Each row is followed by its class.
[-389   32 -286  -49  197 -206  153 -128   52 -136 -125  -16  151 -135
  338 -142   -6  223  177  -93  120   84    8  -49 -112  -98  207  201
 -203  109  207   76   15 -286  -38  -46   43  186] : X
[-562  -21 -626  183  123 -346  252   -5   67 -101 -352 -435   36  227
  216 -330 -342   73  124  225  181  157  704    5 -430  159  315 -122
 -233   71  409  166 -139 -244 -151 -107  -68  236] : Z
[-429   11 -735  336  412    5   93  284  -85 -272   59  405  228 -230
   36 -179  353  -57  207   52  -51 -446 -343  -24  411 -102  383  -72
   18  153   82 -196  279  111 -281  180   -3  383] : X
[-119   92  370  -27   82  104  -91  240   35  153   14  498   78 -377
 -245  298  -22   13  -57  -38   52   12 -296   39  -27  100   19  377
  -95 -376  229  268  136  250  135  261 -171 -477] : X
[-213   32 -230 -236   86 -264   79 -272  -69  151   51   92  -67   71
   85  185 -118   63   10   54 -138   79   32  -77 -391  -20 -109  -42
 -108  -90  190   45 -193  -56   40  -25  -72  198] : X
[-150 -344 -773 -216  250 -121  328 -218   62  -86  208  125  404  281
  251  101   27  -26  109  -95 -231 -251  102  121 -313  -26  237 -153
 -177  235  454 -146 -245  -46 -159 -296  171  178] : H
[  46 -117 -365   88    5 -114  118 -169   82   91  296  181   62 -266
 -433 -158 -215   98  248  142 -159  339  137   26  -12 -232 -143  -40
  -81  166 -479   21 -110 -186 -122  -90  220  367] : Q
[ 466 -216   97 -121  -90 -279   52   27   28 -390  478 -389 -124 -210
 -392  142 -262 -133   87  225   60  251  236   64  194  -61  -59  -87
  -18  234 -316  -43   70  -35    3  130 -279   74] : Q
[ -69  376  211  110  100  -74    5 -165   -2  205  170  430  -38  113
  205 -122  -81 -124   68  161 -117   15 -295  -94 -352  -67  154  -99
 -113  180   44  141 -189  -98  129  -17   16  411] : X
[ 137   33  493 -556   87  -37 -138 -326  148  366 -190 -627  102  383
  422  160 -181  169 -109 -177   -2  532  151  125 -305  174 -363  241
 -215 -234  209  276   57 -409  280  244   33 -357] : Q
[  64   38 -131 -101 -375  103 -112   60   13 -439 -140  171  -61  -75
 -162   21  -73 -189 -142  -67 -191  -20  374   30  123  -79  -52  -59
  -22  -77 -277 -241  125 -180  257   52 -137  -86] : H
[  47 -131   92 -118  197 -139  128 -177  101  486  263  -93  317 -201
 -147  362   95  233  334   77   47  175 -393  -60 -220 -316 -462   78
  -15 -146 -270    4 -178  -90  -84 -145   67  -32] : V
[   8  160  305   12  -76  169 -125  281  201  -59  124  213  310 -206
  -77   59   52  116  136  -76   41 -140 -461    7   45 -175   25  109
  230 -429  227 -159  111 -274  175  177   39 -310] : H
[  41 -206 -151 -406 -255   55 -269  101  -13  206 -272  322  165  104
  -48 -168  -86 -285  -34   -4  -63  105   19   59  189  189 -159  -32
  211  195  338  112  122    7 -288  143  290 -295] : K
[-476   24 -490  135  -60   77  203  233 -220  209 -428 -124  -83 -354
   49  117  142  296   77  -11 -348 -147  279    2  -32 -314  -90 -203
 -105  475  221  -23   20  368 -246 -255  109  302] : Z
[ -96  132 -309   55 -188  -14   28 -177   29  110   -7  175  224 -161
  559 -148  141 -144  -52   52  -22 -290 -399   70 -288  247   49 -311
  313 -179  899  422  -71   52 -180  282  163   90] : V
[-131   41  177  471  374  132  184  127  -18  146  347   67  -20 -279
  -83 -269   41  338  334    0  -91 -406 -135  106  105 -240 -135  140
 -175  100 -343  108  155  -64  172 -157  143  116] : U
[-241  -49 -226 -198  330  133 -122   87  -29   26  265  132  159 -106
  109 -219   57   71   69  122 -225 -137   61  289   81 -134   44   24
  -19  -39  286  -73   59  -86  -27  273  234  159] : H
[-102  415   61   45   75  274   47   58  -73  144  278   90  137   -7
   52 -183  190  173 -168  -30 -139 -184  -63   16 -302 -211  -95  281
    4 -121   -6 -110   48 -168  192  140  207  118] : U
[ -61 -197 -470  -28   55 -155 -177 -194   66  256  173  -18  285  108
   85 -120 -133   -5  210   64 -112   22  -13  102   50  -95 -354   73
  -40  412  130  118  224 -267 -160  -97  424 -147] : X
[ -62   78 -145 -229   51 -478  270 -146  -52   87 -106 -333  -91  367
  182 -206 -275 -200  -77  116  -96  382  304   82 -454    7  193  -42
 -440  -81   73  253  -30 -122  192   78 -180  404] : T
[ 202   80  450 -264  172  -62  -33 -516   59    5  233   88  134  255
  348   -1  -38   -2   77  145   67   53   -3  -18 -166  -74 -147  219
  114  211 -248 -227 -182 -635  341 -159  114    6] : V
[-140  -90   26 -120   38  -31  -24  -80   -7  106  -80  376   54 -402
  189   73   58   29  166 -158   26 -176 -554  -58  -49  115 -209  124
  148 -422  255 -191  -67   53  101   68  212 -295] : X
[-307  -51 -296 -338  213  104  -56   63  -78  296   -8  112  259 -220
  203 -161  104  115  177  -95 -340 -446 -360   41 -285  -33 -173  138
   57  104   76  110  -58  -60  -39  116  210  111] : U
[ -65  -82 -301  464  -88 -801  141  -10  -56  103  150  204 -152 -601
 -330    9 -229 -106  545  263   78  221 -532 -189 -127 -413  -72 -353
   -2  540 -508 -196 -150  -74 -254 -152  -24  270] : Q
[ 446 -206  356  187  150  136  -83  227   -4 -263  468   27  134 -304
 -587  289 -255  -52  -11  329  -18  195  -46  133   57 -309 -107  312
   65   13 -426  -59   90  127  165  122 -147 -449] : Z
[-186 -135 -374  -76    0  163 -188  103   86  209  155   96  171 -115
  -32 -188   93   26  272 -200 -227  -68 -181  112 -131   59    7  -80
    1  103  416  277   53   16 -206   34  197 -165] : U
[-115  123  -15   15  190   31   70  243  -56  -88  273 -135  239 -694
  140 -125  106   75  268  340 -173  -46 -166  163 -258 -434   14  269
  199 -166  373  -94   68 -152  193  245   52 -163] : X
[-251  295 -183 -202 -175 -170 -225   19  -17   19 -259  742   14 -432
   38 -286  -87  -80  134  140    5 -255 -452 -128  -11  133 -159  184
  280 -105   -3  262  117  -97  -90  295  239  212] : X
[ 297  -38  254 -236  277   24 -205 -243 -106  -64  462 -287  -70   25
  196 -125  -61 -301   21  283 -305  -52  175  319  -36  111   57  205
  -77 -307  386  230  173  -13  254  424  135 -199] : X
[-140 -195   88  155  194   64  232  -28  100  -95  319 -287  246  259
 -184   67 -121  236  -46 -123  168  151  402   67 -100 -164    3  143
 -160 -170 -247 -131 -201 -338  109 -140 -128 -135] : Z
[ 172  418  310   12 -124 -119  -75 -337   35  139  -28  -13 -367  107
   -3  -10  -85   24 -149  244   91  -62  225  -43 -266  261  -16   56
   40 -126  -19   98   72 -219  259  192  -59  204] : H
[-193  140  253  129  238  212  116  285   47  209  173  372  -17 -241
 -326  -40   12  271  161   59  -76  -66 -200  -82    7 -145 -312  185
  234 -108 -352  -88 -227 -123  -19  -66   65 -174] : X
[ 247   29  641 -195  156  -94 -255  158  161   78   26   56 -177  569
 -280  102   54 -251  -43 -236  340  284 -355  -12  -90  420  395   43
  -68 -434   12  112   72  138   85  387 -523 -295] : T
[ 433  -74  303  106  -83  367 -145  -45 -211  -53  224 -192  143  398
  -32 -140  178 -274 -126  186  230  -55 -209 -105   70  -82  -25 -177
  235 -276   10 -256  -20  171  -54  121  180   55] : Z
[-231  369  239  -87  148  -36 -128 -243   43  345 -247   85 -159   54
  569 -266   51  181  -96   36  -12 -111 -113  -57 -266  156  -89  118
  246 -265  251   89 -228 -162  153  -35  205   29] : Q
[  97    0   65    8  317  -23   77 -154  -31 -198   68   38   68  294
  130 -420 -177 -279  169  422   28  482  152   51  -39 -235  241  -25
 -135 -147 -213 -228   25 -405  268   60   18  454] : T
[ 509 -118  356  -15  134  -79  148 -329  -93 -204  493 -152    8   32
  -72  156  -60    1    9  237 -105   44  -50   53 -177 -189  -99 -137
  156 -136 -328 -237 -312 -215  311   -8  -54 -118] : H
[ 307 -107  517  124  475 -130 -111 -154    0  191  471  174 -123  214
   11  -32  -74 -240  173  369    7 -184 -296   54 -195 -154   -9   89
   62 -110 -277 -468 -161 -208  388 -107  -35 -253] : K
[  17   26 -129 -213  193 -158  -35 -357   61    4  -10   -2   99  112
  293 -240  251 -106   47 -365   39  178   -8  116   22  410  105  225
  -18 -155 -273  153   -9   -6  114   80   82    1] : Q
[-135  150  124   76  178  -37   14   26 -178  -72   92  -23 -310 -398
 -130 -154  200  -35   74  -50 -135  -73  -18  -87   -7  124  222  265
  154  107 -313  100 -172   16  -71  144 -128 -138] : Q
[ 175 -118  277 -341  -66  120 -140   97 -161  215    5  -86 -101 -392
   26  206 -112 -156 -105  257 -205  378 -243  104   68    8 -226  138
   56   85  475  367  169  114   73  243   -6 -329] : Z
[-338   59 -332 -310   -5  119   -6   26  -22  181   93  -31  350 -323
  354  -48  -52   60   19  -35 -286 -514 -108  173 -254  181 -134  135
  -33 -174  603  405   78   39  -19  257  304  185] : U
[-134  355  177  -62   46  235 -242   80  299  236  132  257  301  241
  192 -176  -77  -88 -328 -118 -225 -221  283  229    0   12   -3  564
 -129 -161  191  -18  306 -287  403  118  175 -223] : X
[ -18  -21  -59  185   49   86  -28   -4 -124  206  204  411   35 -346
 -146  -28   76   71  189  136 -385 -433 -264  -12   -8 -401 -215 -137
   82  498 -147   30  -45    8 -176  -25  171   30] : V
[ -65  -63  507 -169  117  -33  108  233  227  202 -535  191  -59  264
 -196  491  -60  357 -147 -530  347  136 -392  -59  159  293  145  404
 -204 -447   65  196  233  238   81    9 -295 -261] : H
[-142 -236  -52  133  371 -222  128 -180 -142 -226 -157  -46 -310  202
  133    7 -117  -16   28  145   58   -3  259   93  257  134   28  221
  -85  253 -445 -134  -92 -196   68 -277  122 -156] : X
[  27   79   73 -508 -158  100 -438 -142  133   -7 -206  -38 -120  -14
  171 -452  -95 -174   31  200   89  380  465  125  -55  450 -280   47
  404  137 -239  150  -97 -372  163  131   -5  -91] : T
[ 194 -278  370  113   87   10  -57  107  -55  -10  227 -339 -137  260
 -376  658  238   18 -158 -408  154  -62 -477   12  314   35  245  235
   49  -30 -360 -262  130  219   50   10 -377 -168] : V
[ 176 -180   97 -381 -135  -87  -50 -457   79 -146 -248   80  -88  272
  179  244 -171   71  -42   24  204  117  342  -68 -161   30 -284  -65
  -87   32 -110 -232 -213 -162  -15 -264  145  -53] : T
[ 349   78  330 -284 -406  -79   45 -342   15   12  329 -263  108  139
  182 -217    1   45 -176 -207  133  274  -59   12 -426   26 -296    2
  235 -175   58 -107 -315 -449  310   44  155 -361] : V
[ 112    7  118  379   51  -21 -324 -140  -27  231  302  226  134  424
 -153 -229  -55 -520   86  148   37   47   63  -34  -43 -170 -122  -15
  169  171 -451 -418   83 -214   71   16   35  -48] : Q
[ 172 -134   13 -272  417 -157  -69 -158   94 -205  345   -2   96   88
  342 -322  -76 -133   67  338   73  -27  -18  288  179  308   59  123
  134  -30   62  190  -45 -284  210   45  139 -134] : H
[ -15 -297 -400   27 -102  171   54  -82  -30  237   66  270  360  132
  -86 -250 -146 -195   94  328  -63  253  215   36   51 -371 -116 -150
 -216  435  100  214   93 -195 -216 -267  274  253] : T
[ 316 -347 -110 -251  244  -85   35 -273    3   29  532 -137  154  499
   49 -125   97 -367  -97   13  -47  128 -224  214   91  138  253 -140
    8 -246   83  -38 -118  -45  -16  221   18  271] : V
[ 200 -254 -246 -330 -404 -280   27  -17   26 -131 -101  -81  226 -526
 -195  429 -128   33   38 -171 -137  299  -39   56  171 -249 -325   55
  -61  -30   58  -91  247  152  -51   36  107 -235] : T
[ 165 -271 -177  137   -7 -455 -147 -236   48 -253  -31  221 -114  197
 -168  356 -154 -241  291  248  165  -30 -170  -89  143 -147  228 -136
  133  302  -99 -401   94 -129 -172 -176  -33  160] : X
[ 119   73  173 -135 -268  158 -207   63   38 -121  472  344  434 -565
 -222  -98  -97  -63  154  251 -199 -392   77   87  -56 -326 -343  171
  212  120   91   49  114 -479   84  339  178 -470] : X
[-140   54  -75  -85 -307 -167 -179 -222  167   54 -145 -197 -148  -93
  359  -74   27   48   82 -126  190   63  196   25 -300  130  -21 -206
    3 -294  656  -22  -74  -85   36  -53   47 -203] : H
[-163  137  -91 -281  526  104  259  138  132   45  170    1  108  152
  295  147  332    2  -27   53  -82 -146   -1  116 -233  -64  294  343
 -200 -448  296 -157 -159  220  117 -236  -49  154] : H
[ -12 -315 -345  -60  392  -72  231   23  160 -451  197  474  239  -52
  -98   72  119  -96  101  -85  204 -104 -248   84  330  360  438 -137
  -25 -391  -33  198 -113  290 -230  112 -241  230] : T
[ 104  100   10 -230 -461 -327   30 -148 -109 -354 -385 -157 -137 -381
  120  137  -34   60  -32 -154  155  432  233   -4  -55   35  -75   36
  117 -138  231   62  154  109   71  144  -57 -134] : Q
[-155   56 -139  118  183  384   47  126 -153  481   74 -173  240    3
 -126  170  125  370  -48  150 -290 -187   47   14  -36 -277 -183   72
   72  331  269  -32  105   91 -153   -8  264   91] : X
[-112   59   -9   16  181  -51  -63  -81  118   67  -47  -79  142    4
  229   76   -6  185  119 -141   57    7  104  142 -177  150  277  133
 -120  214  261  210   24  313  -28 -142   61  103] : T
[  24 -209 -175  184  134 -238   57  -39  -26 -195  122  -88 -179  399
   -3 -129 -109 -284   57   10  -39  132  257  211  -12  -60  189  -84
 -305  -23  -86    2   40   65   37  -78  -34    4] : X
[  14   19 -187 -166  -32  -42  194 -132 -142   73 -151 -213 -111  196
   14    6 -217  -47  -82  238 -244  493  554    2 -197  -67 -226   32
  -81  490 -185   30 -187  -77   12 -344  160  125] : Z
[  41  194  221 -101    9  391  -27  -13 -122   25 -220  128  -19   82
  449  -89   24 -177 -330  266   75   93 -141  -24 -121  201   75  111
  118 -187  414  100  -46   72  165   56  147   98] : U
[ 142 -359  -25  161  513  116  354 -199  -53   82  482 -198  155  457
  -82 -221  155  394   -6   61  170 -234  269   55   14 -241 -157 -227
 -216  164 -635 -352 -498   -8 -102 -461  228  105] : T
[-196 -215   38  132  399    1  331 -140  -79  215  428 -383 -100   -1
 -137  172  -46  512  187 -114 -297  -28  305  102 -180 -343 -170   24
 -241  -52 -104  -81 -404   28  -25 -363  170  -44] : X
[  27  163  191   16   75  254 -306   46  199  -88  283 -302  240  -58
  113 -173   15  147  -56  159   52 -236  208  121   -2 -121   32  124
   47 -233  106 -116  101 -317  213  221   31 -126] : H
[ 168    6  492  196  -72 -194 -401   65  237  124  216  104 -292  211
 -381  206  -63  -71   90  -93  170  165 -132   44  -99  -94   -3  198
   68  175 -380  -76   22 -262  170 -183 -269 -660] : H
[ 222 -133 -399 -294 -165  103   17  -51 -198 -174  132   25  254  223
 -119 -134  -10 -459 -117  357 -169  238  487   82  159  -50 -121 -232
  110  118 -106 -133   -9   30  -96   49  140  292] : Q
[-214  163   -7   74  -47   64  155  143   28  382  -48 -189  -47  -62
 -182   16  171  178  -26 -126   91  316   57  -82 -161  141  194   30
   99   31  207   79 -167   71 -168  -31  -90   61] : Q
[  38  -22 -195  -43 -146 -347 -123 -129  -69  264  240 -275  103 -396
 -218  256 -138   39  242  291 -251  123   35   80 -218 -334 -224 -154
   46  511 -119  -45  -30  -47  -97   28  116  192] : Z
[ 180 -346   66  102  279 -120  103 -131   -7  109  509   65  -63  330
 -120  119    4   -7   21 -342   27 -125 -512  125   -2  103  112   27
 -175 -123 -187   64 -171  208  -72  -98  123  -55] : K
